Each row has a name. Each question is about the rows just above it. Places in a row count from 0.

[118 169 168  98 135 105  97] : Z_258
[ 94 126 134  89 165 157 104] : Z_237
[ 89 127 156  98 168 102 148] : Z_281
[118 142 162 150 175 177 159] : Z_818
[ 79 108 138 176 131  81  85] : Z_324
[170 135 171  96 117 136 176] : Z_41
[110 106 140 104 174 142 161] : Z_348
[170 135 171  96 117 136  91] : Z_364
[135 128  87 127  81 143 174] : Z_840
[145 146  94  80 137 132 137] : Z_682
tags:
[135] -> Z_346
[145] -> Z_471
[89] -> Z_393
[144] -> Z_438
[110] -> Z_942
[94] -> Z_847
[118] -> Z_132
[136] -> Z_813
[169] -> Z_831
[170] -> Z_90
[134] -> Z_426
[117] -> Z_467
Look up the entry of Z_41 at place 0 in the table: | Z_90
[ 79 108 138 176 131  81  85] is in which row? | Z_324
Whose row is [ 94 126 134  89 165 157 104]? | Z_237
The row with [ 89 127 156  98 168 102 148] is | Z_281
Where do [170 135 171  96 117 136  91] appear? | Z_364
Where do [145 146  94  80 137 132 137] appear? | Z_682

[129 128 132 132 166 154 121 146  93 112 154 126 130 121 116] : Z_348
[134 121 133 121 119 107 121 116 125 135 107 148 114 131 132] : Z_281
[146 123 138 128 121 131 130 121 130 119 125 136 135 107 118] : Z_413
[123 135 126 154 147 148 133 138 144 123 150 111 140  99 144] : Z_364
[142 136 115 139 146 146 126 140  96 130 150 122 133 107 122] : Z_682
[144 130 137 144 118 127 131 130 115 132 120 118 139 140 136] : Z_258
[125 108 142 116 129 131 144 112 156 109 118 127 136 140 134] : Z_41
[129 121 116 116 118 118 118 125 133 124 130 135 107 118 123] : Z_840
key -> tag
[121] -> Z_120
[120] -> Z_390
[122] -> Z_280
[146] -> Z_746
[147] -> Z_794
Join Z_413 by its entry at place 4: | Z_120
Which row holds [129 128 132 132 166 154 121 146  93 112 154 126 130 121 116]? | Z_348
[134 121 133 121 119 107 121 116 125 135 107 148 114 131 132] is in which row? | Z_281
Whose row is [129 121 116 116 118 118 118 125 133 124 130 135 107 118 123]? | Z_840

[111 131 138 137 129 117 135]  Z_818
[110 132 157 122 125 145 106]  Z_258
[118 133 110 110 103 109 125]  Z_682
[139 113 137 138 128 169 103]  Z_348
[159 125 123 115 148 125 146]  Z_41
[ 81 129 130 135 128 128 146]  Z_840
tags:
[123] -> Z_416
[130] -> Z_781
[138] -> Z_451
The tag of Z_840, keyed by place 2: | Z_781
Which row holds [118 133 110 110 103 109 125]? | Z_682

[128 125 124 126 119 135 134] -> Z_258
[148 116 121 108 125 149 147] -> Z_281
[128 125 124 126 119 135 139] -> Z_682
[127 128 117 110 147 128 117] -> Z_528
[127 128 117 110 110 139 141] -> Z_324
[125 128 117 110 147 128 117] -> Z_348
[122 134 140 152 104 129 139] -> Z_237
[103 130 112 134 119 118 131] -> Z_840
[109 144 137 144 129 120 113] -> Z_41
Table of tags by key:
[139] -> Z_939
[131] -> Z_828
[130] -> Z_606
The tag of Z_840, keyed by place 6: | Z_828
Where do [103 130 112 134 119 118 131] appear? | Z_840
Whose row is [125 128 117 110 147 128 117]? | Z_348
Whose row is [128 125 124 126 119 135 134]? | Z_258
Whose row is [122 134 140 152 104 129 139]? | Z_237

[136 126 121 120 142 113 123 108 134 122  97 107 120 118 142 125 100 130
 152 136 130 123  98 124 175 160 146 111 133 123 141 118 119 128 134 137
 145  92 124 125 137 113 128 147] : Z_324
[132 132 113 128 135 120 124 116 124 138 129 132 105 133 120 139 122 131
 126 131 130 139 113 135 124 124 127 129 126 117 124 135 122  98 130 128
 125 137 115 114 121 132 114 126] : Z_258
[126 127 125 124 135 108 117 125 127 117 135 121 130 123 126 134 112 138
 129 128 128 134 125 118 136 135 135 122 124 127 131 132 118 128 127 129
 130 129 125 127 124 132 130 132] : Z_364
[115 120 112 108 143 136  92 117  82 144 124 138  95 139 132 104 123 142
 101 120 133 158 103 150  80 108 113 149 133 128 126 155 129 114 134 138
  96 149 114 111 131 153 117 102] : Z_348
[115 120 112 108 143 136  92 117  82 144 124 138  95 139 132 104 123 142
 101 120 135 158 103 152  80 108 113 149 133 125 126 155 129  76 134 138
  96 149 114 111 131 153 117 102] : Z_41
[114 125  94 140 120 130 141 100 138 125 157 152 110 145 115 134 126 110
 120 120 121 118 114 141 129 122 127 159 120 109 133 136 123 110 137 111
 135 161 104 131 132 134 100 124] : Z_413
[142 128 108 123 121 139 138  85 141 113 125 155  83 152 124 137 120  86
 142 134 114 106  85 135 136 140 139 139 122  95 130 121 136  88 121 114
 140 140  85 106 125 117  82 145] : Z_237
[125 118 136 131 121 167 142 130 124 152  98 104 139 108 149  83 141 118
 123 122 133 113 127 153 117 119 107 132 145 141 132 119 144 149 136 138
 124  91 147 145 152 109 141 113] : Z_682
Table of tags by key:
[121] -> Z_587
[143] -> Z_710
[123] -> Z_473
[141] -> Z_775
[142] -> Z_275
The tag of Z_682, keyed by place 6: | Z_275
Whose row is [136 126 121 120 142 113 123 108 134 122  97 107 120 118 142 125 100 130
 152 136 130 123  98 124 175 160 146 111 133 123 141 118 119 128 134 137
 145  92 124 125 137 113 128 147]? | Z_324
Whose row is [115 120 112 108 143 136  92 117  82 144 124 138  95 139 132 104 123 142
 101 120 133 158 103 150  80 108 113 149 133 128 126 155 129 114 134 138
  96 149 114 111 131 153 117 102]? | Z_348
Whose row is [125 118 136 131 121 167 142 130 124 152  98 104 139 108 149  83 141 118
 123 122 133 113 127 153 117 119 107 132 145 141 132 119 144 149 136 138
 124  91 147 145 152 109 141 113]? | Z_682

[135 145 108 145  91 113] : Z_364
[138 155 119 135 150 125] : Z_818
[103 138 137 155 119 117] : Z_237
[ 85 147 118 159 106 109] : Z_281
[ 94 137 106 133 121 127] : Z_41
[122 157 170 136  99 120] : Z_324
[110  86 154 147 129 158] : Z_528
[151 143 110 157 145 168] : Z_413
[113  78 116 126  98 123] : Z_258
Table of tags by key:
[126] -> Z_372
[136] -> Z_47
[134] -> Z_138
[137] -> Z_96
[133] -> Z_48
[132] -> Z_820
Join Z_41 by its entry at place 3: | Z_48
Whose row is [110  86 154 147 129 158]? | Z_528
Whose row is [113  78 116 126  98 123]? | Z_258
Whose row is [ 85 147 118 159 106 109]? | Z_281
Whose row is [135 145 108 145  91 113]? | Z_364
Whose row is [103 138 137 155 119 117]? | Z_237

